Here is a tiny trained network, its code and every weight. The questions are about switching its units off for an input and a class, where a switched-off unit gives its printed mean instead of its output.

import numpy as np


def w(rows, s, z=0):
    codes = np.array(rows[::2]) - 128.0
    scale = np.full(codes.shape[1], s)
    scale[-1] = z or s
    return codes * scale


def norm(h):
    return h / np.sqrt((h * h).mean(-1, keepdims=True) + 1e-5)


def f(y):
    return np.maximum(y, 0)


def log_softmax(a):
    a = a - a.max(-1, keepdims=True)
    return a - np.log(np.exp(a).sum(-1, keepdims=True))


def net(x, mask):
    res = np.array(x, float).reshape(1, 3) / 4 @ E
    u = 0
    for l in range(4):
        y = f(norm(res) @ A[l][:, :-1].T + A[l][:, -1])
        res = res + np.where(mask[u : u + 5], y, B[l][:, -1]) @ B[l][:, :-1]
        u += 5
    return log_softmax(norm(res)[-1] @ U[:, :-1].T + U[:, -1])


A, B = {}, {}
E = w([
[212,84,118,93,192,174],'x0',
[184,247,107,207,168,76],'x1',
[154,136,164,31,141,106],'x2',
],0.011)
A[0] = w([
[239,107,126,115,151,98,121],'0.n0',
[155,120,94,153,140,232,67],'0.n1',
[180,203,86,79,116,19,59],'0.n2',
[124,114,64,2,41,220,6],'0.n3',
[47,153,124,129,15,147,31],'0.n4',
],0.0075,0.0011)
B[0] = w([
[129,111,147,205,155,8,230],'0.n0',
[114,91,138,111,107,82,199],'0.n1',
[104,135,127,109,107,194,243],'0.n2',
[96,110,165,181,122,127,253],'0.n3',
[121,81,86,72,191,138,251],'0.n4',
],0.012,0.0044)
A[1] = w([
[150,82,1,174,128,210,4],'1.n0',
[156,157,42,128,108,208,128],'1.n1',
[166,143,175,5,148,114,99],'1.n2',
[136,39,63,152,176,104,112],'1.n3',
[181,130,216,89,43,170,79],'1.n4',
],0.0072,0.0016)
B[1] = w([
[112,146,214,148,2,73,183],'1.n0',
[149,122,181,73,195,141,149],'1.n1',
[84,119,189,195,18,74,184],'1.n2',
[197,123,191,117,177,105,255],'1.n3',
[62,126,90,182,130,148,155],'1.n4',
],0.013,0.0045)
A[2] = w([
[155,167,179,157,173,111,235],'2.n0',
[194,159,148,128,103,95,77],'2.n1',
[5,154,59,178,149,84,244],'2.n2',
[131,195,75,125,175,135,1],'2.n3',
[74,159,10,42,92,1,186],'2.n4',
],0.0083,0.00097)
B[2] = w([
[6,74,67,74,84,225,254],'2.n0',
[70,135,167,141,85,188,199],'2.n1',
[236,90,108,78,113,64,251],'2.n2',
[84,117,169,166,254,188,175],'2.n3',
[250,2,20,108,206,68,191],'2.n4',
],0.0073,0.0048)
A[3] = w([
[241,150,162,114,178,85,158],'3.n0',
[152,71,154,137,130,46,186],'3.n1',
[203,113,211,222,21,51,73],'3.n2',
[54,95,186,132,74,161,251],'3.n3',
[162,255,108,187,159,113,176],'3.n4',
],0.0091,0.0022)
B[3] = w([
[128,51,59,70,108,165,178],'3.n0',
[184,202,34,110,158,217,254],'3.n1',
[68,195,68,67,75,20,239],'3.n2',
[118,202,110,239,169,136,250],'3.n3',
[86,1,200,179,106,169,196],'3.n4',
],0.009,0.0085)
U = w([
[61,63,173,205,145,176,170],'0',
[81,208,79,139,54,36,189],'1',
[229,65,49,76,154,91,210],'2',
[103,247,90,129,212,154,95],'3',
[205,175,171,78,78,171,3],'4',
[184,182,249,67,113,96,31],'5',
],0.012,0.0047)

Each question gives the input, the list of numbers given to net, and the class t.
The units are the neurons (one row each of A and B). Each row of codes is followed by its name. A weight is (code - 128) times the scale printed after its matrix; where a second scale follows, it is the last column's (A, B and U).
mask holds one flag per neuron, layer by layer. A switched-off neuron (its flag False) gives its mean, the last column of its row in B, instead of its output. The means were averaged over made-up inputs and are rounded, as every weight is.
A unit's drop is (log p(t) with every unit on - log p(t) with that unit switched off) / (log p(t) with every unit on - log p(t) with every unit switched off).
The circuit of an input: a set's keep is (log p(t) with only the set's units on - log p(t) with every unit switched off) / (log p(t) with every unit on - log p(t) with every unit switched off). Starting from the 12 units with the biggest drops (on a tie, the unit counted first), units are removed one at a time, each time the one whose removal leaves the highest keep (on an exact tie, the one counted first), for as long as the keep stays at least 0.8.
units of the circuit, in order: the units of the circuit, biggest drop first
most important unit: the unit with the biggest drop
k most important neurons: the k neurons with the biggest drops, biggest first
top k neurons in layer l: the k neurons of layer l with the biggest drops, biggest first
input [1,-4,5], class 1: units of the circuit, in order : (1.n2 3.n2)
input [3,1,-8], class 1: 2 most important neurons : (1.n0 3.n2)
input [2,4,-8], class 1: units of the circuit, in order : (1.n0 3.n2)
input [5,1,-5], class 1: units of the circuit, in order : (1.n0)
input [4,-2,-8], class 1: units of the circuit, in order : (1.n0 3.n2)
input [0,-1,2], class 3: top 2 neurons in layer 0 : (0.n3 0.n2)
input [6,-7,-8], class 1: units of the circuit, in order : (1.n0 3.n2 0.n4 2.n0)
input [-8,-6,5], class 2: units of the circuit, in order : (2.n4 0.n4)
input [7,-7,4], class 0: 2 most important neurons : (2.n2 0.n3)
input [3,-3,-5], class 1: units of the circuit, in order : (3.n2 1.n0)
input [-6,-4,-5], class 2: units of the circuit, in order : (0.n4 2.n4 2.n2)
input [2,0,4], class 1: top 2 neurons in layer 2 : (2.n3 2.n4)
input [-2,0,0], class 3: 3 most important neurons : (0.n4 1.n3 0.n1)
input [1,2,7], class 1: units of the circuit, in order : (1.n2)
input [-2,4,0], class 0: 4 most important neurons : (3.n1 3.n2 0.n4 1.n3)
input [6,6,8], class 1: 3 most important neurons : (1.n2 0.n2 0.n4)
input [-1,2,-1], class 3: 2 most important neurons : (1.n1 0.n0)
input [-1,0,1], class 3: 2 most important neurons : (3.n3 1.n1)
input [5,-5,2], class 0: top 3 neurons in layer 1 : (1.n4 1.n0 1.n2)
input [-3,7,1], class 0: most important unit : 3.n4
input [-8,-6,-1], class 2: 2 most important neurons : (0.n4 2.n4)
input [2,-3,-3], class 3: top 3 neurons in layer 3 : (3.n3 3.n1 3.n4)
input [-7,-1,-5], class 2: 2 most important neurons : (2.n4 0.n4)
input [-8,-6,-4], class 2: 4 most important neurons : (0.n4 2.n2 2.n4 0.n2)
input [-8,6,6], class 2: 3 most important neurons : (2.n4 1.n3 2.n2)
input [-8,1,-7], class 2: top 2 neurons in layer 2 : (2.n2 2.n4)
